In the rows, 128 means zero.
Known rows:
[153 121 144  90 176 141 127 136 108 135 124 114 137 115 154 107 108 128
 122 117 112 140 107  96 109  94 141 129 133 127 125 131 118 118 124 119
 111 161 100 123 139 115 137 111 122 136 114 147 155]: kisti
[141 125 132 116 134 145 125 121 134 141 122 125 143 118 129 120 135 132
 116 123 116 124 119 128 121 119 132 131 132 131 120 150 145 120 146 127
 146 163 131 119 136 129 141 120 147 126 114 136 126]: vozek
[146 125 132 114 153 135 122 135 107 135 120 130 131 131 149 131 112 118
 142 132 124 133 117  84 120 115 148 121 142 131 128 125 118 110 118 121
 116 138  95 133 141 128 135 108 102 130 129 143 145]: ruklen
[132 114 133 119 110 134 132 120 116 101 121 135 141 142 116 132 133 119
 124 127 124 119 131 122 144 124 135 123 145 132 130 138 129 125 143 115
 146 122 145 126 134 133 132 114 134 106 128 121 119]: mobrak
[153 116 133 122 138 143 115 124 136 128 123 140 144 125 131 118 137 123
 118 124 124 122 125 130 135 119 135 137 135 131 128 157 143 109 153 120
 159 157 124 125 137 132 146 113 136 121 122 137 133]: fatik
[124 132 121 127 115 143 131 118 129 151 118 124 136 126 121 136 130 136
 129 131 118 118 126 117 117 136 138 121 137 135 111 141 149 130 140 132
 144 151 128 127 137 137 132 123 138 123 119 127 111]: korel
[139 123 153  96 147 156 127 118 124 163 126 113 135 110 142  99 122 139
 118 112 113 129 115 130 118 118 136 136 131 133 115 161 154 109 138 124
 154 178 115 141 137 134 128 119 141 125 102 130 131]: bostemes
[159 116 127 107 164 130 117 139 115 125 129 129 131 122 155 127 122 116
 137 131 118 134 109  86 119 105 135 127 138 131 126 130 125 112 122 117
 125 129 104 133 132 121 138 103 100 136 130 140 146]: noklus
[131 112 138 111 117 137 131 120 114 107 123 133 138 138 121 123 128 120
 123 122 124 119 133 123 142 125 137 126 144 133 130 142 133 122 144 114
 148 125 140 133 134 134 129 112 130 106 122 119 122]: grabrun
[155 133 133 130 144 139 121 130 136 142 126 130 146 108 138 112 134 126
 121 127 121 125 129 132 132 123 139 139 130 125 129 155 151 114 155 123
 150 150 141 121 141 125 137 117 150 120 126 137 132]: defle
[136 124 124 128 122 142 117 127 131 136 121 139 134 131 126 132 133 122
 133 132 125 117 131 117 130 133 140 127 141 134 121 145 143 115 145 125
 152 142 119 131 134 141 138 114 123 118 124 132 122]: driklam
[138 106 155 100 113 188 125 116  98 102 123 118 116 123 108 150 127 107
 138 148 117 110 143 127 158 143 148 138 135 146 144 142 156 142 145 113
 122 127 153 134 147 148 138 119 123 129 115 126 108]: lefor
[140 134 118 132 129 131 118 124 126 154 118 133 136 125 112 137 136 127
 135 134 123 121 138 126 116 128 137 125 135 139 126 147 130 124 141 122
 143 138 132 126 134 130 131 111 133 120 107 131 120]: kovol
[151 135 141 123 150 155 127 131 109 146 122 118 129 107 136 129 118 118
 140 140 121 127 130 108 134 132 153 134 128 132 136 138 145 133 137 119
 114 140 130 128 154 131 132 117 126 136 127 139 135]: vuvukim
[139 132 123 115 151 133 128 135 109 136 119 117 132 122 141 139 116 124
 135 133 117 134 112  80 106 110 142 115 139 130 119 113 117 126 117 128
 101 142 105 116 140 119 136 114 115 138 126 146 140]: ligovel
[146 126 121 124 148 131 120 141 111 121 120 131 131 130 145 141 116 114
 144 137 121 131 121  80 119 115 145 118 144 130 129 117 115 113 122 124
 110 131  99 122 139 124 142 108 101 132 132 146 145]: tiral
[132 125 136 103 108 146 131 120 132 103 125 120 137 132 112 136 140 128
 109 126 118 129 131 123 134 114 122 123 153 131 128 134 139  94 141 125
 142 132 158 109 134 117 132 124 162 105 124 139 115]: gavok
[140 124 121 135 120 139 119 124 132 132 120 142 140 134 125 139 135 122
 130 136 128 118 128 116 133 131 139 125 139 134 124 143 140 117 145 126
 148 140 123 126 136 137 142 115 127 118 130 134 123]: tuflikol
[142 135 120 132 130 133 120 123 126 156 117 133 135 122 113 139 137 128
 135 134 124 122 138 126 118 130 134 126 135 139 125 148 132 120 139 123
 143 140 131 128 134 132 132 113 134 120 109 131 119]: stegre
[163 118 129  93 155  97 150 103  90 110 132 125 135 135 150 135 128 121
 139 133 127 138  75  68 139 103 122 112 132 132 120 118 118 139  94 102
 134  84 134 155 139 111 109  93  89 124 157  98 127]: dradar

Facts:
gastom Δ b; fedri Δ a; zutrus Δ a; pimuke Δ a; tinu Δ a; vuzum Δ a; dipok Δ d; sidrem Δ a; skamun Δ a
flidegros Δ c; skostu Δ a; botri Δ d; nezi Δ a; klizu Δ d; duna Δ a; grutir Δ d; rafli Δ a; regrak Δ d
griflu Δ b; greflum Δ a; mezimul Δ a; zagra Δ a; kisti Δ b; stogek Δ d; velo Δ b; dogak Δ c; poso Δ b
traplis Δ b; numus Δ c; brefogre Δ a; budis Δ a; klisatru Δ a; kopim Δ a; flagar Δ a; dapil Δ a; latren Δ a
vavu Δ a; zipiflun Δ d; raluk Δ d; giduk Δ b; liflu Δ b; restum Δ b; tagek Δ c; klarom Δ a; vemar Δ d
driklam Δ a; drafa Δ b; skoremem Δ b; boklak Δ b; noklus Δ a; debro Δ c; sostan Δ b; kunor Δ c; roflus Δ a
lezol Δ b; luves Δ a; skogrul Δ d; sezu Δ a; plorubem Δ d; skatal Δ a; ledros Δ a; skoplus Δ c; pliri Δ a
plotrutrok Δ d; kesemir Δ c; klake Δ a; dafeplon Δ a; pelek Δ a; fatik Δ a; defle Δ d; veza Δ a; daklan Δ c
stegre Δ c; testuskas Δ b; gipo Δ b; tudrin Δ b; gesun Δ b; kovol Δ c; rudes Δ a; bazuk Δ d; gritu Δ a
lidel Δ b; plustos Δ b; nida Δ d; seplin Δ a; trufas Δ c; klibrobrom Δ d; torur Δ a; kamu Δ a; setole Δ a
tuflikol Δ a; plisu Δ a; meno Δ a; tiral Δ a; mado Δ c; nonin Δ a; bastok Δ c; zonum Δ d; doski Δ b
boskas Δ b; fator Δ a; dostar Δ a; bribratrer Δ c; teskon Δ b; ratasi Δ d; legras Δ b; klusasti Δ c; fenanek Δ b
skagen Δ b; gegom Δ a; seruk Δ b; brupadok Δ b; plobra Δ d; korel Δ b; vuvukim Δ d; drezil Δ c; fizem Δ a
fesku Δ b; leflas Δ a; veskibrok Δ a; vozek Δ b; stidralis Δ b; gukir Δ a; plibru Δ c; bostemes Δ b; klogrin Δ c
gavok Δ b; fatro Δ a; stubu Δ d; gobrenur Δ a; drabom Δ b; skabrus Δ a; tugas Δ a; brama Δ a; bemim Δ a
vezo Δ a; bozaki Δ a; flabe Δ d; flezok Δ a; ledru Δ b; folom Δ b; grabrun Δ a; vapem Δ c; flaze Δ b
klaru Δ c; lostun Δ b; drimi Δ b; kludrol Δ c; foflur Δ c; guvan Δ a; vumu Δ a; tunok Δ d; gege Δ a
trutal Δ d; plode Δ d; floplufluk Δ a; sibuk Δ a; graloflo Δ d; lefor Δ a; ruklen Δ a; grivul Δ b; dradar Δ a
studegu Δ a; gefler Δ a; pladel Δ a; floribon Δ a; bretu Δ b; feka Δ c; drilebru Δ c; rilitul Δ a; lagus Δ a
loguk Δ b; plogruk Δ a; skadritris Δ c; lukletor Δ b; zodin Δ b; popu Δ c; gifum Δ d; gradis Δ d; ligovel Δ b
mobrak Δ a; fimul Δ a; gesugro Δ b; vokugri Δ a; flole Δ c; pemin Δ d; furale Δ a; gastom π stidralis; gastom π numus
pimuke π seruk; pimuke π gavok; pimuke π mado; pimuke π torur; pimuke π luves; dipok π teskon; nezi π griflu; nezi π bozaki; nezi π bostemes
grutir π nida; grutir π floribon; grutir π vumu; grutir π gefler; grutir π plibru; grutir π vavu; grutir π sidrem; rafli π bostemes; rafli π gege
rafli π gritu; rafli π fedri; rafli π gradis; greflum π klarom; greflum π defle; greflum π drafa; greflum π setole; greflum π lezol; greflum π fatik
greflum π zonum; mezimul π skostu; mezimul π mobrak; mezimul π bemim; mezimul π torur; mezimul π tuflikol; zagra π trufas; zagra π veza; kisti π bostemes
kisti π flidegros; kisti π dafeplon; kisti π fesku; kisti π vavu; dogak π drafa; dogak π klizu; dogak π roflus; klisatru π budis; klisatru π stidralis
klisatru π torur; klisatru π boklak; kopim π stubu; kopim π gefler; dapil π budis; dapil π zodin; dapil π liflu; dapil π kesemir; zipiflun π vapem
zipiflun π tudrin; zipiflun π bastok; zipiflun π veza; zipiflun π klizu; zipiflun π brefogre; zipiflun π sibuk; giduk π drabom; giduk π bretu; giduk π fedri
tagek π budis; tagek π skogrul; tagek π fizem; tagek π seplin; tagek π floplufluk; tagek π brefogre; tagek π vozek; vemar π studegu; vemar π skogrul
noklus π klogrin; noklus π drimi; noklus π studegu; noklus π dafeplon; noklus π plisu; noklus π restum; noklus π gesugro; noklus π brefogre; kunor π skatal
kunor π ledru; kunor π flaze; kunor π restum; kunor π feka; kunor π vozek; sezu π sostan; sezu π fator; sezu π brupadok; sezu π kamu
plorubem π gegom; plorubem π bozaki; skoplus π seruk; skoplus π klogrin; skoplus π skabrus; skoplus π daklan; skoplus π lezol; skoplus π plisu; skoplus π vozek
pliri π skagen; pliri π driklam; pliri π bretu; pliri π lefor; testuskas π gege; testuskas π roflus; testuskas π sidrem; plustos π setole; plustos π flidegros
plustos π gege; plustos π fatro; meno π bribratrer; meno π drafa; meno π kesemir; tiral π gipo; tiral π tuflikol; tiral π klizu; tiral π vuzum
tiral π botri; tiral π teskon; nonin π foflur; nonin π skabrus; nonin π boskas; nonin π floribon; nonin π gritu; nonin π ratasi; nonin π vozek
nonin π grivul; nonin π vavu; klusasti π traplis; klusasti π skamun; fenanek π grabrun; fenanek π gobrenur; fenanek π driklam; fenanek π kesemir; fenanek π poso
fenanek π botri; fenanek π teskon; fenanek π kovol; drezil π stubu; drezil π graloflo; drezil π gukir; drezil π drabom; drezil π korel; drezil π brefogre
drezil π feka; drezil π lagus; leflas π stidralis; leflas π gobrenur; leflas π korel; leflas π skamun; leflas π dostar; leflas π sibuk; tugas π fesku
tugas π latren; tugas π velo; brama π bemim; brama π grabrun; brama π skogrul; brama π vumu; brama π fatro; vezo π stegre; vezo π vapem
vezo π kesemir; vezo π skamun; flabe π skagen; flabe π legras; flabe π sibuk; flezok π graloflo; flezok π trufas; flezok π veza; flezok π kovol
folom π zodin; folom π tinu; folom π kesemir; folom π ratasi; folom π vozek; lostun π graloflo; lostun π stegre; lostun π seplin; lostun π sibuk
lostun π skoremem; plode π fimul; plode π ledros; plode π korel; plode π raluk; ruklen π stogek; ruklen π studegu; ruklen π nida; ruklen π trutal
ruklen π traplis; ruklen π plobra; ruklen π raluk; dradar π fator; dradar π fatro; dradar π bazuk; dradar π flagar; dradar π raluk; pladel π bemim
pladel π bazuk; pladel π flagar; drilebru π tuflikol; rilitul π popu; rilitul π grivul; plogruk π klaru; plogruk π boskas; plogruk π velo; plogruk π veskibrok
plogruk π vavu; gifum π skagen; gifum π legras; gifum π skogrul; gifum π tudrin; gifum π lagus; ligovel π lidel; ligovel π stegre; ligovel π doski
ligovel π liflu; ligovel π fatro; ligovel π veza; ligovel π teskon; vokugri π lidel; flole π loguk; flole π tudrin; flole π numus; pemin π rudes
pemin π ledros; pemin π lukletor; pemin π numus; pemin π duna; furale π griflu; furale π bribratrer; furale π stogek; furale π skogrul; furale π fizem
furale π pelek; zutrus Ξ lidel; zutrus Ξ pelek; sidrem Ξ mado; sidrem Ξ vuvukim; flidegros Ξ tudrin; skostu Ξ roflus; duna Ξ lidel; duna Ξ lukletor
regrak Ξ skatal; regrak Ξ tudrin; regrak Ξ liflu; regrak Ξ bazuk; regrak Ξ plobra; griflu Ξ rudes; dogak Ξ velo; kopim Ξ tugas; flagar Ξ seruk
flagar Ξ numus; tagek Ξ rudes; klarom Ξ flezok; klarom Ξ gefler; klarom Ξ vozek; debro Ξ mado; debro Ξ lukletor; debro Ξ flaze; lezol Ξ kovol
luves Ξ noklus; luves Ξ nida; pliri Ξ ledros; pliri Ξ dipok; plotrutrok Ξ kisti; plotrutrok Ξ numus; kesemir Ξ leflas; kesemir Ξ dafeplon; klake Ξ lukletor
klake Ξ velo; veza Ξ testuskas; trufas Ξ vezo; klibrobrom Ξ gesun; klibrobrom Ξ zonum; doski Ξ botri; doski Ξ pemin; drezil Ξ ledru; drezil Ξ tudrin
drezil Ξ plisu; fizem Ξ budis; fizem Ξ kludrol; veskibrok Ξ stogek; gukir Ξ plogruk; gukir Ξ folom; plibru Ξ skamun; klogrin Ξ plode; gavok Ξ liflu
gavok Ξ klizu; gavok Ξ skamun; gavok Ξ dipok; stubu Ξ skadritris; drabom Ξ nonin; skabrus Ξ latren; skabrus Ξ meno; skabrus Ξ poso; bemim Ξ kludrol
bozaki Ξ fimul; bozaki Ξ fatik; bozaki Ξ guvan; grabrun Ξ fimul; grabrun Ξ tinu; vumu Ξ sostan; vumu Ξ furale; tunok Ξ lukletor; floplufluk Ξ nida
floplufluk Ξ gobrenur; lefor Ξ vuvukim; lefor Ξ kludrol; dradar Ξ nida; floribon Ξ gesun; floribon Ξ flaze; bretu Ξ zipiflun; bretu Ξ kamu; bretu Ξ pemin
feka Ξ testuskas; feka Ξ pladel; feka Ξ ledru; drilebru Ξ guvan; drilebru Ξ flabe; rilitul Ξ gegom; rilitul Ξ bazuk; lagus Ξ tudrin; lagus Ξ skamun
lagus Ξ vezo; mobrak Ξ flezok; mobrak Ξ setole; vokugri Ξ kisti; vokugri Ξ fenanek; vokugri Ξ plogruk; vokugri Ξ skoremem; flole Ξ studegu; flole Ξ drafa

Rows:
No name comes twice in this set of rows, the named rows included.
[146 111 158 100 116 179 129 104  94  99 120 123 124 128 105 152 129 107
 130 150 123 115 130 126 168 140 145 137 128 146 148 142 149 144 141 109
 123 133 153 133 156 143 137 120 127 128 127 123 108] : bemim
[147 133 160  80 131 153 118 119 122 129 126 116 130 124 123 121 131 128
 115 119 126 147 137 137 133 103 119 134 155 133 144 149 131  51 125 114
 151 132 150 131 138 114 112 116 158  93 108 149 123] : flidegros
[120 130 122 134 105 139 128 119 123 150 117 138 135 141 120 135 128 127
 139 135 130 111 136 116 128 150 146 118 147 137 115 142 145 132 141 125
 155 134 117 141 137 146 126 117 115 112 124 120 109] : fimul
[161 117 140 105 158 147 117 121 139 129 125 126 150 110 136 110 137 128
 100 116 113 132 111 135 126 100 127 139 123 126 129 159 143 106 150 123
 148 177 131 110 138 119 151 117 159 131 116 143 141] : grivul
[161 125 136 116 155 140 112 124 132 150 122 131 143 108 126 116 136 126
 119 122 120 131 128 141 122 109 128 138 126 135 135 163 131 103 147 116
 152 157 132 124 134 123 139 110 147 124 105 140 135] : foflur
[154 119 144  99 169 143 117 139 107 134 125 124 129 122 161 112 109 120
 136 125 120 137 114  92 119 104 146 130 138 128 131 134 122 100 122 118
 119 149  91 135 138 125 136 105 105 132 121 146 154] : rafli
[175 169 158 132 158  90 160  43  66 174  93 165 178 169 145 142  98 131
 122 155 170 159  40  70 172 124 161 102 107 122 146 116  78 139  73 109
 125 162  89 156 204 114 107 113 117 109 199 103 131] : sezu
[ 77 125 123 172  57 128 148 123 104 122 129 123 112 140 111 159 122 127
 164 125 118 104 159  99 121 166 147 101 130 135 117 138 144 102 124 145
 130 114 143 163 110 194 105 109 123  94 114  83 100] : duna
[135 123 140 107 123 136 127 123 115 122 123 123 135 126 110 124 135 125
 124 121 120 126 144 136 127 116 129 129 146 138 135 146 124 109 142 111
 144 126 152 126 132 123 121 113 144 104 102 128 120] : feka
[157 115 152 116 157 141 120 119 133 130 131 124 145 103 147 104 130 131
 103 105 108 136 108 133 124  99 128 139 108 123 133 169 140  86 144 129
 144 191 131 122 131 136 145 114 166 128 111 133 147] : velo
[145 127 132 127 129 137 121 115 125 140 119 141 142 132 129 127 132 125
 126 132 129 122 120 120 136 130 141 128 132 132 126 150 138 114 141 123
 154 149 120 135 142 136 136 115 129 117 131 129 124] : fatro
[158 135 137 115 174 132 124 145 112 142 125 119 135 110 158 113 111 122
 138 129 117 140 117  92 119 107 147 129 134 121 135 129 123 114 128 119
 106 139 112 122 146 116 132 110 120 133 131 149 156] : grutir
[131 131 122 142 121 134 130 120 128 138 123 128 138 122 128 139 132 131
 125 127 115 122 122 110 116 126 134 119 123 129 119 141 139 115 137 136
 132 156 131 122 130 143 138 118 146 124 121 125 124] : lidel
[156 118 144 106 153 147 119 120 136 139 125 124 146 108 137 109 134 134
 106 116 115 130 114 135 126 104 129 139 126 129 123 160 146 109 147 123
 149 177 130 118 137 124 144 119 156 128 113 140 137] : boskas

The same objects again, as new rows of numbers:
Known rows:
[167 130 137 106 146 212 120  97 190 104 114  82 161 140 165 112 119  81
  48 130 156 127 131 127 144  72 132 104]: dipok
[167 152 141 131 111 168 129 137 163 122 120 106 167 128 146 119 188  80
 103 151 125 102 120 137 139 152 140  92]: pimuke
[107 125 118 127 127  96 118 118 138 146 123 133 129 114  94 132 109 157
 134 110 123 132 124 129 145 148 123 128]: stidralis
[118 125 101 140 160  93 136 144  90 122 136 150 167 138 133 146 149 160
 155 143 118 123 126 167 112 136 123 119]: klarom
[109 103 127  99 129 116 135 133  90 140 134 100  78  96 154 141 127 142
 118 100 123 139 118 109 146  90 113 154]: zonum
[108 103 127 138 107  74 105 111 139 123 123 116 128  94 120 133 105 146
 128 118 121 124 137 116 152 120 117 114]: drafa
[104 116 111 147 134  98 114 121 145 130 126 144 130 116 106 126  95 146
 154 115 126 122 136 122 134 140 130 145]: boklak
[130 118  79 136 158 129 143 164  83 131 135 147 114 115 144 135 130 131
 142 139 126 110 120 127 118 121 141 161]: bemim
[129 129 139 132 145  94 122 142 104 132 139 133 112 119 114 151 154 158
 125 121 120 140 125 132 121 121 111 121]: brefogre
[120 133 143 155 151 131 132 119 120 144 131 129 106 138 117 141 144 151
 157 109 116 141 111 114 110 168 109 175]: skogrul
[138 119 106 163 153 103 116 144  95 113 128 135 160 107 129 152 164 163
 138 141 112 116 119 142 120 129 123 133]: skostu
[112  96  98 134  99 111 122 142 126 141 128 116  85  79 118 109 107 127
 127 105 127 115 138  86 157 122 140 180]: velo
[128 111 121 134 118 113 125 156  92 129 127 125  75 107 126 133 153 139
 128 123 131 131 135  96 139 127 127 165]: pelek
[112 111 133  95 130  76 113 124  86  80 114 115 193 109 129 164 172 164
 132 169 102 139 164 167 137 146 122 103]: kesemir
[102  92  98 117  99 134 128 142 122 146 122 125  30  97 109  92  86 121
 137 101 150 126 153  62 165 134 146 207]: lukletor
[130 118 133 123 134  87 131 136  90 125 147 119 120 112 133 143 139 156
 123 130 114 137 113 133 124 111 114 118]: foflur
[132 100 146 178 136  78 123 126 144 109 128 128  74 137 132 137 149 152
 138 110 144 135 126 109 132 115 106 110]: guvan
[116 133 118 117 148  82 141 144  83 141 141 145 136 131 134 157 139 160
 144 134 116 131 119 160 118 135 110 101]: floplufluk
[145 110  93 149 111 136  95  89 164 122 106 117 132 145  97  90  47 160
  94 110 136 155 167  94 122 101  97 158]: liflu
[142 141  64 108 174 153 133 118  88 136 134 115 212 151 139 133  88 183
  99 124 101 159 129 165  87 109  69 159]: regrak

Rows:
No name comes twice in this set of rows, the named rows included.
[183 157 136 139 107 190 149 128 170 140 141 109 133 158 166  91 117  74
  83 130 144 111 116 117 124 105 132  95] : pladel
[111  95  91 124 155  96 116 120 157 104 120 148 141 104 122 138  69 133
 133 128 155 116 131 146 151  90 146 126] : teskon
[136 124  96 119 197 136 113 143 109 121 124 150 149 143 115 142 111 163
 104 129 152 142 124 172 127  93 136 126] : veza
[147 146  77 116 166 145 125 130  90 148 131 144 175 181 111 117  91 179
 101 131 115 160 151 156  87 124  87 153] : lagus
[160 142 163  90 101 187 106  98 186  97  90  97 147 166 121  99 155  99
  53 155 146 156 186 120 146 128 118  92] : vezo
[121 105 161 178 142 100 111 116 142 113 131 103  87 111 141 150 151 144
 134  99 129 135 105  96 134 109 113 143] : nida
[112  96 121 104 118 129 140 150  80 128 135 129  29 113 137 106 122 124
 129 121 148 136 149  75 140 120 147 197] : mado
[154 137 127 104 145 176 131 143 168 103 120 111 168 115 166 129 150  69
  91 159 150 100 126 165 151  99 170  70] : tiral
[149 134 173 115 157 180 128 124 196 117 115 131  98 165 131 123 153  79
 100 132 186 129 126 138 161 122 167  75] : flezok
[131 138 171  72  80 138 130 113 151  98 109 106 158 143 140 123 175  84
 108 165 128 133 177 144 144 153 134  60] : dapil
[155 148 169 142  51 158 137 123 173 107 117  94 149 133 154 104 187  65
 120 153 111 100 148 103 130 160 131  93] : nonin
[141 146 115 131  98 169 151 122 198 145 132 111 168 108 153  99 105  57
 124 129 135  73 115 132 145 137 151  90] : plustos
[139 170 171  92 107 162 151 125 141 141 124 110 162 153 132 122 181  99
 115 155 109 132 126 147 136 211 126  89] : tagek
[149 132 169 110  76 140 112 113 167  83  99  85 169 112 141 131 214  83
  98 162 123 112 163 125 159 158 137  61] : meno
[143 114 111 132 163 142 104 105 123 116 126  97 134 138 130 133 101 164
  74 103 129 158 130 112 115  71  91 151] : klizu

